Here is a tiny trained network, its code and every weight. The questions are about switching its units off for an input and a class, where a switched-off unit gives its printed mean instead of its output.

import numpy as np


def w(rows, s, z=0):
    codes = np.array(rows[::2]) - 128.0
    scale = np.full(codes.shape[1], s)
    scale[-1] = z or s
    return codes * scale


def norm(h):
    return h / np.sqrt((h * h).mean(-1, keepdims=True) + 1e-5)


def f(y):
    return y / 2 * (1 + np.tanh(0.7978845608 * (y + 0.044715 * y**3)))


def log_softmax(a):
    a = a - a.max(-1, keepdims=True)
    return a - np.log(np.exp(a).sum(-1, keepdims=True))


def net(x, mask):
    res = np.array(x, float).reshape(1, 5) / 4 @ E
    u = 0
    for l in range(2):
        y = f(norm(res) @ A[l][:, :-1].T + A[l][:, -1])
        res = res + np.where(mask[u : u + 10], y, B[l][:, -1]) @ B[l][:, :-1]
        u += 10
    return log_softmax(norm(res)[-1] @ U[:, :-1].T + U[:, -1])


A, B = {}, {}
E = w([
[130,186,109,2,177,154],'x0',
[92,173,146,125,88,90],'x1',
[139,184,182,110,159,165],'x2',
[16,101,106,115,156,138],'x3',
[207,134,103,98,53,186],'x4',
],0.0073)
A[0] = w([
[127,133,126,130,127,127,123],'0.n0',
[71,104,67,111,185,147,70],'0.n1',
[142,155,144,146,149,122,79],'0.n2',
[141,172,213,181,190,129,18],'0.n3',
[224,186,148,124,78,137,34],'0.n4',
[225,59,73,166,75,104,25],'0.n5',
[166,143,117,136,172,118,31],'0.n6',
[51,84,39,57,213,145,1],'0.n7',
[225,131,95,43,120,254,32],'0.n8',
[60,57,140,187,147,102,5],'0.n9',
],0.0069,0.006)
B[0] = w([
[127,126,132,126,128,125,123],'0.n0',
[97,62,123,102,145,110,155],'0.n1',
[130,126,146,122,135,122,102],'0.n2',
[154,100,190,147,170,138,126],'0.n3',
[76,70,67,143,196,130,183],'0.n4',
[207,75,116,178,77,3,175],'0.n5',
[109,154,155,141,120,142,89],'0.n6',
[116,19,148,38,155,48,181],'0.n7',
[185,177,91,120,189,248,252],'0.n8',
[89,181,76,203,155,186,153],'0.n9',
],0.0071,0.0032)
A[1] = w([
[123,96,107,143,1,147,6],'1.n0',
[102,224,146,63,102,82,17],'1.n1',
[71,114,145,180,110,68,113],'1.n2',
[57,171,150,92,189,147,120],'1.n3',
[207,73,120,161,67,118,58],'1.n4',
[122,178,133,88,124,88,50],'1.n5',
[56,90,93,219,154,134,2],'1.n6',
[220,91,116,164,100,98,65],'1.n7',
[153,184,131,59,180,87,42],'1.n8',
[163,150,250,168,204,114,2],'1.n9',
],0.0083,0.0064)
B[1] = w([
[137,100,247,82,65,158,150],'1.n0',
[98,208,74,178,105,54,132],'1.n1',
[136,127,117,106,149,226,216],'1.n2',
[184,96,94,157,91,83,252],'1.n3',
[155,117,92,157,37,80,202],'1.n4',
[106,150,102,158,103,110,104],'1.n5',
[93,181,106,201,176,180,171],'1.n6',
[171,68,82,149,147,78,197],'1.n7',
[69,132,130,169,60,170,167],'1.n8',
[162,126,254,102,184,73,169],'1.n9',
],0.0089,0.003)
U = w([
[222,58,66,183,70,59,189],'0',
[105,104,199,122,22,183,4],'1',
[217,174,81,46,154,232,189],'2',
[78,241,91,109,96,46,93],'3',
[48,31,84,19,187,54,122],'4',
[164,143,249,133,197,73,143],'5',
[28,106,106,225,184,176,135],'6',
],0.017,0.0038)

Each question gives the input, the list of numbers given to net, and the class t.
The units are the neurons (one row each of A and B). Each row of codes is followed by its name. A weight is (code - 128) times the scale printed after its matrix; where a second scale follows, it is the last column's (A, B and U).
mask holds one flag per neuron, layer by layer. A switched-off neuron (its flag False) gives its mean, the last column of its row in B, instead of its output. The means were averaged over made-up inputs and are rounded, as every weight is.
A unit's drop is (log p(t) with every unit on - log p(t) with that unit switched off) / (log p(t) with every unit on - log p(t) with every unit switched off).
The circuit of an input: a set's keep is (log p(t) with only the set's units on - log p(t) with every unit switched off) / (log p(t) with every unit on - log p(t) with every unit switched off). Starting from the 12 units with the biggest drops (on a tie, the unit counted first), units are removed one at a time, each time the one whose removal leaves the highest keep (on an exact tie, the one counted first), for as long as the keep stays at least 0.8.
circuit, biggest first: the units of the circuit, biggest drop first
unit that matters most: the unit with the biggest drop
top k neurons: the k neurons with the biggest drops, biggest first
k most important neurons of layer l: the k neurons of layer l with the biggest drops, biggest first
drop of u: that unit's drop, to one decimal
input [1,4,-3,-4,-2], class 3: unit that matters most -> 0.n5
input [-5,1,-2,2,1], class 6: top 4 neurons -> [0.n9, 1.n6, 1.n3, 1.n2]
input [-8,-2,7,-3,-1], class 5: 2 most important neurons of layer 1 -> [1.n9, 1.n3]
input [-7,-8,-1,0,-3], class 6: 2 most important neurons of layer 0 -> [0.n9, 0.n7]
input [1,7,3,5,-4], class 3: 2 most important neurons of layer 1 -> [1.n1, 1.n3]
input [5,-3,-2,-4,-5], class 4: top 2 neurons -> [0.n7, 0.n8]
input [3,4,0,-8,-4], class 3: 3 most important neurons of layer 1 -> [1.n1, 1.n8, 1.n5]
input [7,6,7,8,0], class 3: top 2 neurons -> [1.n1, 0.n4]
input [2,3,0,-5,-3], class 3: top 3 neurons -> [1.n1, 0.n8, 0.n5]
input [5,7,7,-3,2], class 3: 2 most important neurons of layer 1 -> [1.n1, 1.n2]
input [8,-3,6,-3,-7], class 5: circuit, biggest first -> [1.n9, 0.n8, 1.n2]
input [-7,0,0,-8,-8], class 5: top 2 neurons -> [1.n9, 1.n3]
input [-5,-6,-8,3,-1], class 6: 3 most important neurons of layer 1 -> [1.n6, 1.n3, 1.n2]
input [-2,1,8,3,-7], class 5: circuit, biggest first -> [1.n9]
input [3,-6,4,-1,-5], class 5: top 2 neurons -> [1.n9, 0.n4]
input [8,7,-8,-6,2], class 3: 2 most important neurons of layer 1 -> [1.n1, 1.n2]
input [3,8,-8,-3,-7], class 3: 2 most important neurons of layer 0 -> [0.n4, 0.n7]
input [3,0,1,7,4], class 4: drop of 0.n7 -> 0.3
input [0,-5,6,2,-1], class 5: drop of 1.n9 -> 0.1
input [7,1,3,-1,-3], class 3: drop of 1.n8 -> 0.0
input [-4,1,6,2,2], class 5: most important neuron of layer 0 -> [0.n3]
